In the rows, 128 means zero.
Each row of numbers stands for one object and depends on some of the facts below. Use the named rows to name the rest.

There are 3 kinds of fact about the objects: χ, Φ, σ.
{J102, J127, J158, J182, J190, J203, J229, J242, J248, J250, J256, J294, J329, J345, J360, J363, J420, J448, J488, J502, J510, J544, J59, J610, J619, J726, J814, J820, J829, J972, J983} χ stonile
{J148, J159, J183, J187, J235, J264, J308, J347, J358, J377, J40, J426, J435, J47, J478, J522, J552, J579, J586, J615, J683, J733, J757, J758, J784, J828, J851, J852, J873, J877, J881, J882, J923, J924} χ nakaba
{J162, J164, J19, J212, J263, J277, J279, J286, J31, J338, J342, J346, J409, J41, J46, J462, J505, J508, J540, J608, J642, J649, J670, J671, J673, J675, J689, J695, J705, J720, J74, J760, J762, J785, J835, J853, J856, J952, J962, J988, J992, J998} χ kuvi
{J172, J180, J185, J306, J323, J325, J397, J399, J400, J446, J492, J500, J517, J529, J549, J598, J600, J651, J667, J676, J681, J723, J727, J80, J826, J854, J866, J870, J876, J890, J894, J914, J922, J925, J936, J94, J944, J979, J994} χ driplam
J102 Φ: J667
J127 Φ: J994, J856
J148 Φ: J994, J446
J162 Φ: J829, J610, J190
J164 Φ: J826, J642, J726, J446
J172 Φ: J610, J820
J180 Φ: J522, J873
J182 Φ: J250, J610, J94, J256
J183 Φ: J256
J185 Φ: J683, J820
J187 Φ: J683
J19 Φ: J488, J148, J992
J190 Φ: J994, J856, J158
J212 Φ: J979, J294, J683
J229 Φ: J854
J235 Φ: J409, J757, J586, J820
J242 Φ: J695, J758, J508
J248 Φ: J925, J820, J936
J250 Φ: J446
J263 Φ: J250, J377, J820
J264 Φ: J80, J876
J277 Φ: J733
J279 Φ: J250
J286 Φ: J187
J306 Φ: J250, J540, J462
J308 Φ: J80, J360, J820
J31 Φ: J649
J323 Φ: J294, J172
J325 Φ: J972, J675
J329 Φ: J203, J925, J726
J342 Φ: J508
J345 Φ: J952, J377
J346 Φ: J426
J358 Φ: J522, J820
J360 Φ: J820
J377 Φ: J294, J820
J397 Φ: J40, J673
J399 Φ: J649, J94, J757
J40 Φ: J683
J400 Φ: J338, J972, J820
J409 Φ: J758
J41 Φ: J651
J420 Φ: J338, J448, J94
J426 Φ: J835
J435 Φ: J47, J242
J446 Φ: J820
J448 Φ: J683, J835, J446
J462 Φ: J172
J47 Φ: J600
J478 Φ: J866
J488 Φ: J835
J492 Φ: J360, J820
J500 Φ: J866
J502 Φ: J492, J46
J505 Φ: J549
J508 Φ: J377, J159, J820
J510 Φ: J80, J675, J820
J517 Φ: J610, J962, J992
J529 Φ: J610, J598
J540 Φ: J409, J705
J544 Φ: J856
J549 Φ: J994, J446
J552 Φ: J250
J579 Φ: J517, J757
J586 Φ: J250
J59 Φ: J552
J598 Φ: J522, J873
J600 Φ: J758
J608 Φ: J517, J294, J47
J615 Φ: J522
J619 Φ: J235, J994, J835
J642 Φ: J723
J649 Φ: J866, J294, J446, J820
J651 Φ: J522
J667 Φ: J294, J726, J820
J670 Φ: J250, J325, J94, J446, J363, J158
J671 Φ: J294, J681, J820
J673 Φ: J345
J675 Φ: J377, J400
J676 Φ: J488, J675
J681 Φ: J94
J683 Φ: J610
J689 Φ: J972, J172, J552, J820
J695 Φ: J294
J705 Φ: J820
J720 Φ: J952, J478
J727 Φ: J323
J733 Φ: J446
J74 Φ: J972, J426, J446
J757 Φ: J248
J758 Φ: J294, J610, J377, J820
J760 Φ: J478
J762 Φ: J881
J784 Φ: J683, J820
J785 Φ: J187, J820
J80 Φ: J488, J294
J814 Φ: J446
J826 Φ: J294
J828 Φ: J517, J279
J829 Φ: J689, J924
J835 Φ: J294, J610
J851 Φ: J873
J852 Φ: J148, J649
J854 Φ: J462, J726, J159
J856 Φ: J446, J820
J866 Φ: J294, J522, J881
J870 Φ: J492, J936
J873 Φ: J377, J856
J876 Φ: J972, J610, J820
J877 Φ: J212, J347
J881 Φ: J377, J820
J882 Φ: J994, J675
J890 Φ: J74
J894 Φ: J277
J914 Φ: J41
J922 Φ: J784
J923 Φ: J80, J510
J936 Φ: J610, J820
J952 Φ: J294, J47, J994, J936
J962 Φ: J338, J377, J683, J94, J726, J820
J972 Φ: J820
J979 Φ: J994
J983 Φ: J492
J988 Φ: J517, J409, J820
J992 Φ: J448
J994 Φ: J683, J820
J998 Φ: J47
σ flaste <- J102, J148, J158, J159, J164, J172, J182, J183, J185, J187, J190, J212, J235, J242, J256, J264, J277, J279, J286, J306, J323, J325, J342, J358, J360, J363, J397, J40, J400, J409, J41, J420, J435, J46, J462, J47, J478, J488, J492, J500, J502, J508, J510, J522, J529, J540, J544, J552, J579, J59, J608, J610, J619, J642, J649, J651, J667, J670, J671, J675, J676, J681, J683, J705, J726, J727, J733, J757, J762, J785, J829, J835, J852, J853, J854, J856, J873, J876, J890, J914, J924, J925, J94, J962, J983, J988
σ fiflaskol <- J127, J180, J19, J203, J250, J263, J308, J31, J329, J338, J345, J346, J347, J426, J446, J549, J689, J720, J723, J74, J784, J826, J870, J881, J922, J923, J944, J979, J992
σ govol <- J162, J229, J248, J294, J377, J399, J448, J505, J517, J586, J598, J600, J615, J673, J695, J758, J760, J80, J814, J820, J828, J851, J866, J877, J882, J894, J936, J952, J972, J994, J998

Some objects and their rows:
J881: [138 117 148 127 148 144 134 103 134 100 130 153 158 128 132 111 125 128
  81 133 150 141 136 137 166 130 197 135 133 150 126 133 107 128 172 174
 157 134 146 152 140 144 119]
J579: [146 114 142 133 118 140 177 115 117 145 136 170 163 133 122 102 141 113
  48 110 102 138 147 138 150 128 145 126 120 118  91 110 135 129 155 142
 126 105  89 153 102 132 131]
J651: [138 150 141 124 141  99 144 168 103  76 121  80 140  94 117 146 143 130
 133 128 152 121 116 117 102 139 159 136 148 139  83 160 107  97  84 153
 144 141  83  93 160 128 109]
J720: [110 156 112 124 132 108 110 135 122 111 127 104 133 112 108 104 126 115
 151  91 119 153 129 125 154 159 129 131 124 137 141  96  96 136  88  90
 125 106 106 138 150 141 117]
J263: [ 95 138 112 139 113 119 105 100 132 146 120 133 135 114 110 126 130 124
 147  99 102 154 124 116 131 172  94 123 127 141 150  92 130 151 101  96
 121  98 142 140 137 124 126]
J544: [144 138 127 125 140 135 176 144 129 130 108 120 156  90 143 154 149 122
 166 122 110 125 121 129 125 113 130 124 139 128 162 155 125 121 126 113
 137 115 127 120 119 123 127]
J190: [140 138 124 132 126 123 174 147 126 131 109 114 159  94 129 145 140 117
 178 118 112 119 146 117 123 115 112 120 133 121 114 154 129 121 142 111
 105 117 121 117 107 124 134]
J586: [127  98 155 139 125 135 126 108 127 137 136 164 154 132 143 124 123 145
  66 124 141 129 155 134 131 122 159 126 126 125 123 142 155 140 169 169
 114 134 145 162 115 129 125]
J360: [154 130 113 119 132 152 151 138 144 119 125 129 126 115 133 136 128 129
 175 147 133 107 115 140 133  98 128 129 119 120 173 137 122 117 140 128
 154 137 157 114 131 135 138]
J462: [121 128 106 123 114 128  92 123 134 145 132 108  88 171 131 107 114 126
 159 151 147 119 130 130 131 110  87 131 118 120  89 100 120 130 113 116
 119 124 116 117 135 129 137]
J510: [139 133 116 121 121 136 164 145 128 125 126 141 134  98 105 151 134 114
 135 110  89 121 119 122 117 117 128 113 121 119 159 147 132 112 141 117
 135 127 130 117 112 117 138]
J187: [151 108 138 128 132 138 145 118 119 130 132 147 136 153 139 104 125 128
  74 142 153 116 157 137 156 102 158 128 120 127  78 126 130 124 158 179
 135 136 103 134 119 136 131]
J212: [120 137 122 123 138 128 121 124 132 150 130 128 115 143 127 118 141 125
 148 128 126 140  99 134 142 140 100 136 134 133 126 103 125 132  89  80
 144 109 102 120 140 121 129]
J399: [106 136 146 128 119 119 130 144 122 140 133 145 121 109 129 148 128 120
 108  92  86 146 121 122 103 151 120 121 125 116 158 133 133 140 122  84
 103 133 125 156 111 116 125]
J235: [143 104 139 140 109 141 159 100 116 144 140 180 161 124 123 113 141 128
  55 118 109 134 139 128 135 138 144 126 122 128  97 115 148 129 136 160
 142 111 121 140 111 125 128]
J598: [122 147 141 125 129 111 134 171 114  97 127  93 145  84 142 133 119 138
 146 113 142 136 149 130 124 127 144 139 138 119 118 148  98 123  91 126
 105 133  94 132 143 139 110]
J856: [118 126 117 138 130 102  97 117 119 135 117  93 118 145 135 133 133 144
 161 153 164 117 124 115 105 133  93 135 134 135  74 129 141 124  93 135
 125 123 128 100 153 118 124]
J492: [135 128 120 121 125 130 119 139 130 116 138 123  91 151 117 128 122 123
 128 140 130 117 110 129 113 123 127 128 121 123 116 125 126 121 117 144
 139 147 124 105 127 125 132]
J983: [142 140 111 124 110 141 163 151 129 128 133 129 137  90 120 125 126 114
 158 119 100 123 137 122 132 115 126 121 120 107 162 119 109 117 115 114
 123 118 123 123 116 140 138]
J306: [122 137 130 130 110 133 145 128 121 151 134 148 117 126 109 141 141 108
 121 103  79 135 112 125 105 149 101 119 123 121 136 115 136 136 130  97
 122 114 108 129 106 115 135]
J363: [142 118 113 138 130 129 134 129 143 136 111 113 138 114 142 153 130 141
 188 160 139 101 142 107 105 105 107 119 130 124 135 159 155 118 144 152
 112 138 166 102 117 119 137]

Which object is each row?
No name comes twice in this set of rows, the named rows included.
[168 115 143 124 151 114 139 148 113  74 126  90 155 136 146 105 116 150
  88 183 217  97 166 133 147  92 200 145 139 141  27 155 105  96 137 235
 144 164  98 101 157 149 111]  J522
[109 143 142 117 138 119 108 156 125 114 135 116 133 112 133 125 126 141
 124 106 146 150 106 146 153 147 144 139 144 122 158 116 108 130  68  77
 134 120 103 133 158 133 110]  J760
[142 105 143 125 136 134 113 136 123 104 143 140 129 151 150 103 105 142
  70 150 186 124 166 147 147  98 191 137 122 115  96 131 124 124 159 188
 124 160 131 150 130 147 124]  J377
[115 144 115 126 116 136 131 128 136 115 134 129 124 106 112 112 120 107
 148 100  99 147 140 119 144 148 119 128 116 133 166 104 101 139 121 105
 119 117 135 148 121 146 128]  J870
[143 112 132 131 142 132 117 110 133 108 126 131 149 144 135  99 114 128
  95 144 167 125 164 130 156 119 182 132 122 146  99 132 113 132 183 193
 124 143 143 152 124 150 126]  J347
[153 117  96 120 141 133 113 152 145 108 125  88  98 152 148 127 103 142
 207 193 185  80 154 123 126  60 123 131 119 124 103 154 119 105 162 183
 125 173 173  96 130 143 144]  J610
[137 135  95 124 124 150 120 137 156 105 131 120 123 116 126 117  97 124
 185 139 143 114 149 125 152  97 138 122 111 130 181 126 100 130 169 151
 115 147 189 138 122 154 141]  J203
[142 113 104 116 150 135  69 163 157  94 133  78  85 157 167 130  70 164
 194 205 214  77 163 130 130  41 136 138 116 112 137 158 120 117 172 200
 107 203 213 109 136 155 140]  J820
[135 145 117 119 129 147 135 136 150  99 123 143 144  82 117 134 119 123
 172 114 112 133 121 133 155 125 147 125 125 133 222 136 101 130 140 126
 142 126 175 135 135 139 131]  J345
[141 116 109 111 155 150  87 162 159  90 137 105  93 141 167 135  87 165
 191 191 202  89 132 147 140  54 153 137 126 113 183 155 114 113 148 170
 134 193 212 125 147 150 134]  J294

Now the same objects, written a new way:
Some objects and their rows:
J760: [133 135  99 135 157 110 121 136  89 138 126  92 131 132  58]
J46: [127 124 141 144 120 151 100 133  99 103 137 143 129 130 128]
J286: [124 125 128 130 118 145 183 125  95 136 117 117 124 132 134]
J409: [135 128 147 136 122 150 139 132  98 102 118 160 129 138 116]
J785: [130 135 115 130 117 136 182 123  94 140 120 114 122 150 140]
J681: [118 120 126 136 114 139 120 117 158 121 137 140 130 118 151]
J600: [136 129 116 126 149 109 135 128 156 139  84 150 134 156  96]
J399: [127 135  86 126 148 126 129 119 165 158 110 100 122 142 157]
J323: [136 138 116 131 119 103 148 117 136 135 110 143 130 153 115]
J670: [115 123  92 133 120 156 164 116  99 140 145  69 115 111 190]
J852: [122 144 122 115 118 105 157 118 106 145 132  95 125 106 132]
J876: [126 131 119 128 111 125 165 115 144 149 116 133 127 142 146]
J308: [142 144 121 110 143  95 153 122 106 184 133 118 118 139 150]
J894: [111 125 101 127 147 147 110 120 165 145 127  96 127 108 149]
J347: [132 130 156 115 146 133 100 134 116 138 144 155 133 107 103]
J400: [126 132 116 131 111 126 148 114 145 133 120 131 126 141 161]
J552: [113 129 146 130 112 166  81 125 124 100 142 130 127  77 184]
J727: [133 141 113 131 113 102 146 116 139 141 115 130 128 148 124]
J675: [128 122 144 136 119 151 148 132  89 105 119 151 132 132 108]
J377: [130 134 153 119 154 118  99 141 128  99  91 170 136 115  91]
J988: [134 136 111 130 119 123 176 123  90 146 119 112 117 154 157]

Rows to name:
No name comes twice in this set of rows, the named rows included.
[123 140 141 124 119 107  97 130 106 111 151 130 134  97  85]  J873
[130 136 152 128 118 123  81 129 116 101 123 162 129 101 156]  J757
[127 130 128 138 126 134 150 128  88 128 134 121 130 124 104]  J649
[126 143 110 118 154  99 104 132 119 135 125  98 129  98  96]  J851
[142 137 136 115 145 106 108 130 120 147 141 141 130 117 100]  J881
[120 140 111 107 147 116 167 128 130 150  92 104 122 118 131]  J882
[112 118 109 125 149 168 157 131 109 139 116  93 126 116 134]  J505
[141 148 129 113 154 104 132 133 117 125  76 149 127 126 109]  J758
[111  86 175 125 139 211  75 129 178 127 164 162 141  95 132]  J446
[135 136 116 136 119 106 144 129  89 124 134 116 127 144  97]  J762
[135 140  93 141 121 126 129 121  93 136 138  95 117 146 161]  J164
[128 153 109 122 125  72 115 123  91 136 147  97 128 104 101]  J358

